Here is a tiny trained network, its code and every weight. The questions are about switching its units off for an input and a target symbol, where a switched-off unit gives its printed mean instead of its output.

import numpy as np


def w(rows, s, z=0):
    codes = np.array(rows[::2]) - 128.0
    scale = np.full(codes.shape[1], s)
    scale[-1] = z or s
    return codes * scale


def f(y):
    return np.maximum(y, 0)


def softmax(a):
    e = np.exp(a - a.max(-1, keepdims=True))
    return e / e.sum(-1, keepdims=True)


def log_softmax(a):
    a = a - a.max(-1, keepdims=True)
    return a - np.log(np.exp(a).sum(-1, keepdims=True))


def net(x, mask):
    ids = ['ΓΔΛΞΠΣΦαβεζηθμτω'.index(c) for c in x.split()]
    T = len(ids)
    res = E[ids] + P[:T]
    r = res
    for j in range(2):
        rows = slice(2 * j, 2 * j + 2)
        q, k, v = (r @ M[0][rows].T for M in (Q, K, V))
        z = softmax(np.where(np.tri(T) > 0, q @ k.T / 2**0.5, -1e9)) @ v
        o = O[0][rows]
        res = res + np.where(mask[j], z, o[:, -1]) @ o[:, :-1]
    y = f(res @ A[0][:, :-1].T + A[0][:, -1])
    res = res + np.where(mask[2:6], y, B[0][:, -1]) @ B[0][:, :-1]
    return log_softmax(res[-1] @ U[:, :-1].T + U[:, -1])


Q, K, V, O, A, B = {}, {}, {}, {}, {}, {}
E = w([
[179,132,149,162],'Γ',
[129,150,167,173],'Δ',
[96,130,167,86],'Λ',
[253,81,136,59],'Ξ',
[201,162,132,159],'Π',
[115,101,141,79],'Σ',
[156,141,102,170],'Φ',
[88,122,114,88],'α',
[151,181,108,165],'β',
[157,180,166,145],'ε',
[113,150,116,165],'ζ',
[141,134,57,114],'η',
[124,45,106,144],'θ',
[145,68,185,185],'μ',
[163,145,153,113],'τ',
[111,126,62,157],'ω',
],0.011)
P = w([
[92,98,193,176],'0',
[228,62,90,84],'1',
[83,108,180,187],'2',
[239,47,83,75],'3',
[82,101,163,201],'4',
[254,23,86,73],'5',
],0.004)
Q[0] = w([
[251,87,118,104],'h0',
[119,225,156,203],'h0',
[202,27,118,176],'h1',
[86,160,123,244],'h1',
],0.029)
K[0] = w([
[196,4,152,197],'h0',
[168,238,125,170],'h0',
[177,33,119,194],'h1',
[99,210,79,239],'h1',
],0.027)
V[0] = w([
[114,38,90,116],'h0',
[208,61,205,237],'h0',
[239,151,108,74],'h1',
[98,250,74,194],'h1',
],0.019)
O[0] = w([
[135,65,78,85,194],'h0',
[234,87,166,215,248],'h0',
[245,176,119,125,147],'h1',
[116,157,102,254,1],'h1',
],0.014,0.0067)
A[0] = w([
[177,118,16,128,173],'n0',
[128,47,117,150,255],'n1',
[64,94,153,72,154],'n2',
[83,133,250,118,211],'n3',
],0.016,0.0029)
B[0] = w([
[25,92,196,159,229],'n0',
[147,104,32,102,240],'n1',
[151,251,87,167,254],'n2',
[92,55,226,59,193],'n3',
],0.014,0.016)
U = w([
[222,103,110,123,97],'Γ',
[114,82,185,105,120],'Δ',
[31,134,162,72,126],'Λ',
[170,120,165,92,94],'Ξ',
[202,150,139,175,134],'Π',
[241,185,126,46,32],'Σ',
[153,135,92,187,254],'Φ',
[86,188,75,141,166],'α',
[107,156,137,206,157],'β',
[126,145,212,182,67],'ε',
[69,98,139,170,172],'ζ',
[3,97,108,150,104],'η',
[144,137,52,97,97],'θ',
[75,63,92,35,100],'μ',
[183,140,158,124,207],'τ',
[52,123,63,182,190],'ω',
],0.0057,0.0036)

Each question gives the input, a string of symbols that net reads in full, and the target symbol t.
The units are the heads (2 rows each of Q, K, V and O) and the neurons (one row each of A and B). Each row of codes is followed by its name. A weight is (code - 128) times the scale printed after its matrix; where a second scale follows, it is the last column's (O, A, B and U).
mask holds one flag per unit, heads first, then neurons. A switched-off unit (its flag False) gives its mean, the last column of its rows in O or B, instead of its output. The means were averaged over made-up inputs and are rounded, as every weight is.
A unit's drop is (log p(t) with every unit on - log p(t) with that unit switched off) / (log p(t) with every unit on - log p(t) with every unit switched off).
The circuit of an input: a set's keep is (log p(t) with only the set's units on - log p(t) with every unit switched off) / (log p(t) with every unit on - log p(t) with every unit switched off). Starting from all 6 units, units are removed one at a time, each time the one whose removal leaves the highest keep (on an exact tie, the one counted first), for as long as the keep stays at least 0.8.
units of the circuit, in order: the units of the circuit, biggest drop first
most important unit: the unit with the biggest drop
top k neurons: the k neurons with the biggest drops, biggest first
which heads matter: for each layer, one digit per head in row order, 1 if its drop is at least 0.15 and else 0, layers parted by /
input Φ Σ Ξ ω ζ τ, target Δ: units of the circuit, in order	(n0; h1; n2)
input Π μ Δ Φ, target Γ: units of the circuit, in order	(h0; n1)
input α Ξ Λ Λ, target Δ: top 3 neurons	(n0; n2; n1)
input Λ θ α ω θ ζ, target μ: which heads matter	10
input Ξ Λ Λ Γ, target Δ: units of the circuit, in order	(n0; h1; n2)
input Φ α η θ Λ β, target μ: most important unit	h0
input Π α θ Δ, target μ: units of the circuit, in order	(n2; h1; n1; h0)
input τ ε α τ ω, target ω: top 2 neurons	(n3; n0)
input Π Λ Λ α Σ, target Σ: top 2 neurons	(n0; n2)
input θ Λ Π Φ Φ ε, target μ: units of the circuit, in order	(n2; h0; h1)
input Λ Λ Γ μ θ ω, target μ: units of the circuit, in order	(h0; n1; n2; h1)
input Φ Λ α θ β Γ, target μ: top 3 neurons	(n0; n1; n2)
input Λ ζ Λ ω, target η: units of the circuit, in order	(n0; h1; h0)
input Φ Λ μ, target μ: units of the circuit, in order	(h1; n1; n3)
input Φ α θ β, target μ: units of the circuit, in order	(n2; h0; n1)
input α Ξ τ Π, target Δ: top 2 neurons	(n0; n2)
input α Π η Ξ, target Δ: units of the circuit, in order	(n0; h1; h0)
input α Γ θ Φ α τ, target μ: top 2 neurons	(n2; n0)
input α ω Π Π Σ α, target α: top 2 neurons	(n2; n3)
input Γ τ Ξ α, target Δ: top 2 neurons	(n0; n2)
